Below is a small trained network, with its code and all its weights. Each question gives an input and a class and asks what happens when units are switched off, that is, made to give their printed mean instead of their output.

import numpy as np


def w(rows, s, z=0):
    codes = np.array(rows[::2]) - 128.0
    scale = np.full(codes.shape[1], s)
    scale[-1] = z or s
    return codes * scale


def f(y):
    return np.maximum(y, 0)


def log_softmax(a):
    a = a - a.max(-1, keepdims=True)
    return a - np.log(np.exp(a).sum(-1, keepdims=True))


def net(x, mask):
    res = np.array(x, float).reshape(1, 7) / 4 @ E
    y = f(res @ A[0][:, :-1].T + A[0][:, -1])
    res = res + np.where(mask, y, B[0][:, -1]) @ B[0][:, :-1]
    return log_softmax(res[-1] @ U[:, :-1].T + U[:, -1])


A, B = {}, {}
E = w([
[127,110,144,130,126,113,133,117,150,144],'x0',
[120,123,122,136,135,126,118,128,122,132],'x1',
[161,94,68,134,137,127,248,48,31,169],'x2',
[137,151,123,114,113,144,126,127,115,119],'x3',
[143,117,137,133,115,127,132,132,126,121],'x4',
[167,96,86,41,140,6,85,78,117,40],'x5',
[220,135,209,166,249,190,89,43,130,93],'x6',
],0.014)
A[0] = w([
[179,121,129,100,179,129,100,74,149,88,72],'n1',
[178,141,140,143,155,64,80,34,113,37,70],'n2',
[134,165,176,185,174,191,148,107,143,151,127],'n3',
[115,178,184,125,117,119,1,228,232,83,248],'n4',
[112,160,212,181,106,155,108,132,129,118,115],'n5',
[114,114,59,53,81,13,122,151,127,103,128],'n6',
[179,122,126,102,181,100,78,31,140,81,92],'n7',
[88,144,125,186,70,169,150,156,130,194,180],'n8',
[92,146,93,177,54,139,180,214,147,197,191],'n9',
[182,159,180,191,165,239,109,72,153,165,141],'n10',
],0.011,0.013)
B[0] = w([
[121,173,170,152,134,84,129,139,148,148,160],'n1',
[108,181,103,123,122,91,155,157,168,183,174],'n2',
[161,100,140,171,115,145,83,61,82,88,179],'n3',
[37,129,228,89,168,168,8,196,186,105,253],'n4',
[109,129,138,154,177,136,98,129,144,107,165],'n5',
[116,49,119,45,69,165,95,74,104,73,196],'n6',
[145,190,99,128,121,96,172,174,140,187,175],'n7',
[127,172,127,179,135,109,166,161,122,154,195],'n8',
[127,225,95,129,123,90,171,167,180,161,213],'n9',
[131,93,174,193,151,149,125,101,100,105,205],'n10',
],0.014,0.037)
U = w([
[104,244,161,121,176,118,83,236,216,163,115],'0',
[175,206,75,148,150,59,245,151,94,193,237],'1',
[127,88,193,184,217,221,36,123,139,77,2],'2',
[199,69,131,214,161,176,149,33,24,131,98],'3',
[90,34,162,1,124,142,52,181,127,82,125],'4',
[164,27,26,50,100,106,166,27,77,107,193],'5',
],0.0094,0.0041)

Each question gives the input, the list of numbers given to net, and the class t.
The units are the neurons (one row each of A and B). Each row of codes is followed by its name. A weight is (code - 128) times the scale printed after its matrix; where a second scale follows, it is the last column's (A, B and U).
mask holds one flag per neuron, in row order. A switched-off neuron (its flag False) gives its mean, the last column of its row in B, instead of its output. The means were averaged over made-up inputs and are rounded, as every weight is.
A unit's drop is (log p(t) with every unit on - log p(t) with that unit switched off) / (log p(t) with every unit on - log p(t) with every unit switched off).
The circuit of an input: a set's keep is (log p(t) with only the set's units on - log p(t) with every unit switched off) / (log p(t) with every unit on - log p(t) with every unit switched off). Starting from all 10 units, units are removed one at a time, each time the one whose removal leaves the highest keep (on an exact tie, the one counted first), for as long as the keep stays at least 0.8.
circuit, biggest first: the units of the circuit, biggest drop first
k most important neurons: the k neurons with the biggest drops, biggest first
drop of u: that unit's drop, to one decimal
input [6,-3,4,7,-2,4,-7], class 5: circuit, biggest first	n4, n6
input [4,-8,2,1,-4,-6,0], class 1: 3 most important neurons	n4, n9, n6
input [2,-6,1,1,-4,-2,-1], class 1: circuit, biggest first	n4
input [-3,-6,-2,2,6,0,5], class 2: 2 most important neurons	n9, n10
input [7,-1,4,5,8,3,0], class 5: 2 most important neurons	n4, n9
input [-8,3,2,-7,1,7,-1], class 5: circuit, biggest first	n4, n6
input [-3,1,-7,7,-6,0,8], class 2: 3 most important neurons	n10, n9, n3
input [-5,8,-4,0,6,0,5], class 2: 2 most important neurons	n9, n10
input [4,6,4,3,2,0,2], class 3: circuit, biggest first	n4, n9
input [4,2,4,5,7,1,-1], class 5: circuit, biggest first	n4, n9
input [1,0,2,8,-8,2,8], class 1: 2 most important neurons	n4, n7
input [-4,5,-8,-2,-2,0,8], class 2: 3 most important neurons	n10, n9, n3
input [3,2,6,-2,6,0,5], class 3: 3 most important neurons	n4, n9, n10
input [2,1,-8,-8,-8,3,-8], class 4: circuit, biggest first	n6
input [-7,7,2,8,-1,1,-6], class 5: 2 most important neurons	n4, n6
input [5,-7,2,-1,-8,-1,5], class 3: drop of n4	0.7
input [-4,-3,1,1,7,6,4], class 1: drop of n4	1.0
input [-4,2,1,4,-4,-4,2], class 3: drop of n4	0.7
